Below are the code and all the weights of a small trained network. Each question names an input and a target symbol and asks about switching units off, where a switched-off unit gives its printed mean instead of its output.

import numpy as np


def w(rows, s, z=0):
    codes = np.array(rows[::2]) - 128.0
    scale = np.full(codes.shape[1], s)
    scale[-1] = z or s
    return codes * scale


def norm(h):
    return h / np.sqrt((h * h).mean(-1, keepdims=True) + 1e-5)


def f(y):
    return y / 2 * (1 + np.tanh(0.7978845608 * (y + 0.044715 * y**3)))


def softmax(a):
    e = np.exp(a - a.max(-1, keepdims=True))
    return e / e.sum(-1, keepdims=True)


def log_softmax(a):
    a = a - a.max(-1, keepdims=True)
    return a - np.log(np.exp(a).sum(-1, keepdims=True))


def net(x, mask):
    ids = ['αβδζηθσφω'.index(c) for c in x.split()]
    T = len(ids)
    res = E[ids] + P[:T]
    u = 0
    for l in range(2):
        r = norm(res)
        for j in range(2):
            rows = slice(4 * j, 4 * j + 4)
            q, k, v = (r @ M[l][rows].T for M in (Q, K, V))
            z = softmax(np.where(np.tri(T) > 0, q @ k.T / 4**0.5, -1e9)) @ v
            o = O[l][rows]
            res = res + np.where(mask[u + j], z, o[:, -1]) @ o[:, :-1]
        u += 2
        y = f(norm(res) @ A[l][:, :-1].T + A[l][:, -1])
        res = res + np.where(mask[u : u + 4], y, B[l][:, -1]) @ B[l][:, :-1]
        u += 4
    return log_softmax(norm(res)[-1] @ U[:, :-1].T + U[:, -1])


Q, K, V, O, A, B = {}, {}, {}, {}, {}, {}
E = w([
[119,133,134],'α',
[132,131,143],'β',
[181,254,97],'δ',
[117,134,133],'ζ',
[126,101,122],'η',
[146,124,143],'θ',
[143,117,125],'σ',
[121,123,138],'φ',
[120,138,128],'ω',
],0.036)
P = w([
[94,186,95],'0',
[186,56,253],'1',
[164,75,238],'2',
[136,111,223],'3',
[110,123,216],'4',
[100,134,196],'5',
[88,138,186],'6',
[87,141,178],'7',
[75,136,179],'8',
[84,138,182],'9',
],0.005)
Q[0] = w([
[213,185,1],'L0H0',
[187,199,107],'L0H0',
[44,112,74],'L0H0',
[115,40,159],'L0H0',
[178,163,62],'L0H1',
[37,147,83],'L0H1',
[165,177,117],'L0H1',
[255,128,108],'L0H1',
],0.0099)
K[0] = w([
[194,186,66],'L0H0',
[187,198,82],'L0H0',
[41,171,101],'L0H0',
[84,48,118],'L0H0',
[95,32,141],'L0H1',
[56,176,128],'L0H1',
[22,17,135],'L0H1',
[94,2,136],'L0H1',
],0.0072)
V[0] = w([
[218,106,107],'L0H0',
[184,108,134],'L0H0',
[97,185,93],'L0H0',
[208,179,227],'L0H0',
[152,160,93],'L0H1',
[135,166,165],'L0H1',
[199,154,120],'L0H1',
[158,254,35],'L0H1',
],0.0077)
O[0] = w([
[14,166,123,78],'L0H0',
[55,124,121,127],'L0H0',
[141,41,47,57],'L0H0',
[109,161,108,197],'L0H0',
[218,160,102,79],'L0H1',
[155,190,186,169],'L0H1',
[154,147,66,101],'L0H1',
[253,57,105,2],'L0H1',
],0.0048,0.0055)
A[0] = w([
[184,2,96,2],'L0N0',
[23,177,139,67],'L0N1',
[171,208,148,31],'L0N2',
[70,60,147,43],'L0N3',
],0.0076,0.0043)
B[0] = w([
[2,50,186,116],'L0N0',
[130,25,131,254],'L0N1',
[121,169,113,111],'L0N2',
[212,242,137,144],'L0N3',
],0.0077,0.0034)
Q[1] = w([
[83,129,148],'L1H0',
[89,205,197],'L1H0',
[160,28,29],'L1H0',
[67,147,158],'L1H0',
[240,101,9],'L1H1',
[42,108,212],'L1H1',
[59,51,91],'L1H1',
[7,89,194],'L1H1',
],0.014)
K[1] = w([
[167,141,137],'L1H0',
[191,141,34],'L1H0',
[22,129,203],'L1H0',
[117,123,38],'L1H0',
[62,103,242],'L1H1',
[196,208,3],'L1H1',
[81,198,118],'L1H1',
[152,186,34],'L1H1',
],0.014)
V[1] = w([
[224,112,86],'L1H0',
[184,110,7],'L1H0',
[97,60,110],'L1H0',
[146,75,188],'L1H0',
[158,38,186],'L1H1',
[197,100,125],'L1H1',
[163,145,174],'L1H1',
[164,142,209],'L1H1',
],0.011)
O[1] = w([
[156,80,51,108],'L1H0',
[106,122,29,2],'L1H0',
[101,103,143,113],'L1H0',
[141,71,157,217],'L1H0',
[254,53,77,227],'L1H1',
[153,127,84,156],'L1H1',
[179,160,157,192],'L1H1',
[227,199,133,235],'L1H1',
],0.0087,0.007)
A[1] = w([
[123,209,128,3],'L1N0',
[141,249,212,94],'L1N1',
[146,172,152,1],'L1N2',
[79,59,67,44],'L1N3',
],0.011,0.0045)
B[1] = w([
[241,222,150,119],'L1N0',
[133,140,8,255],'L1N1',
[170,172,105,122],'L1N2',
[144,238,124,131],'L1N3',
],0.011,0.0065)
U = w([
[146,58,108,80],'α',
[131,193,62,107],'β',
[137,189,101,97],'δ',
[148,54,113,66],'ζ',
[42,65,243,207],'η',
[77,254,198,87],'θ',
[12,107,48,253],'σ',
[236,158,246,122],'φ',
[145,50,6,113],'ω',
],0.0094,0.0027)

Each question gives the input, a string of symbols that net reads in full, and the target symbol t.
The units are the heads (4 rows each of Q, K, V and O) and the neurons (one row each of A and B). Each row of codes is followed by its name. A weight is (code - 128) times the scale printed after its matrix; where a second scale follows, it is the last column's (O, A, B and U).
mask holds one flag per unit, layer by layer, with each layer's heads first. A switched-off unit (its flag False) gives its mean, the last column of its rows in O or B, instead of its output. The means were averaged over made-up inputs and are rounded, as every weight is.
A unit's drop is (log p(t) with every unit on - log p(t) with that unit switched off) / (log p(t) with every unit on - log p(t) with every unit switched off).
The circuit of an input: a set's keep is (log p(t) with only the set's units on - log p(t) with every unit switched off) / (log p(t) with every unit on - log p(t) with every unit switched off). Starting from all 12 units, units are removed one at a time, each time the one whose removal leaves the highest keep (on an exact tie, the one counted first), for as long as the keep stays at least 0.8.
units of the circuit, in order: the units of the circuit, biggest drop first
k most important neurons: the k neurons with the biggest drops, biggest first
heads that matter: for each layer, one digit per head in row order, 1 if its drop is at least 0.15 and else 0, layers parted by /
drop when u is switched off: that unit's drop, to one decimal
input θ σ ω, target θ: units of the circuit, in order -> L0H0, L1H1
input η φ ω φ φ φ ω, target η: heads that matter -> 01 / 01
input η δ ζ β, target β: heads that matter -> 00 / 01
input δ θ φ φ σ, target σ: units of the circuit, in order -> L1H1, L1H0, L0H1
input ω η φ φ η α, target ω: units of the circuit, in order -> L0H1, L1H0
input θ φ φ η φ φ φ η, target θ: units of the circuit, in order -> L0H0, L1H1, L0H1
input σ η η β φ φ η, target σ: units of the circuit, in order -> L0H1, L1H1, L0H0
input ω σ σ θ φ φ φ δ σ η, target η: units of the circuit, in order -> L1H1
input β σ φ θ φ σ β η η, target β: 3 most important neurons -> L0N3, L0N1, L1N1
input β η η σ, target β: 2 most important neurons -> L1N1, L1N0
input ω η δ σ σ η φ σ, target σ: heads that matter -> 00 / 11
input η η δ η φ θ σ φ σ θ, target θ: heads that matter -> 00 / 01
input β ω φ ζ, target β: heads that matter -> 01 / 01
input ω ω φ σ φ α φ, target ω: most important neuron -> L0N1
input β β ω θ, target β: drop when L1N1 is switched off -> 0.3
input β φ ω η φ φ φ η, target β: 3 most important neurons -> L0N1, L0N3, L1N1
input θ η φ φ ω σ η ω, target θ: drop when L1H0 is switched off -> 0.2
input θ φ η η σ ω θ φ σ, target θ: drop when L0H0 is switched off -> 0.7
input ω φ φ φ η θ α β, target ω: drop when L0H0 is switched off -> 0.5
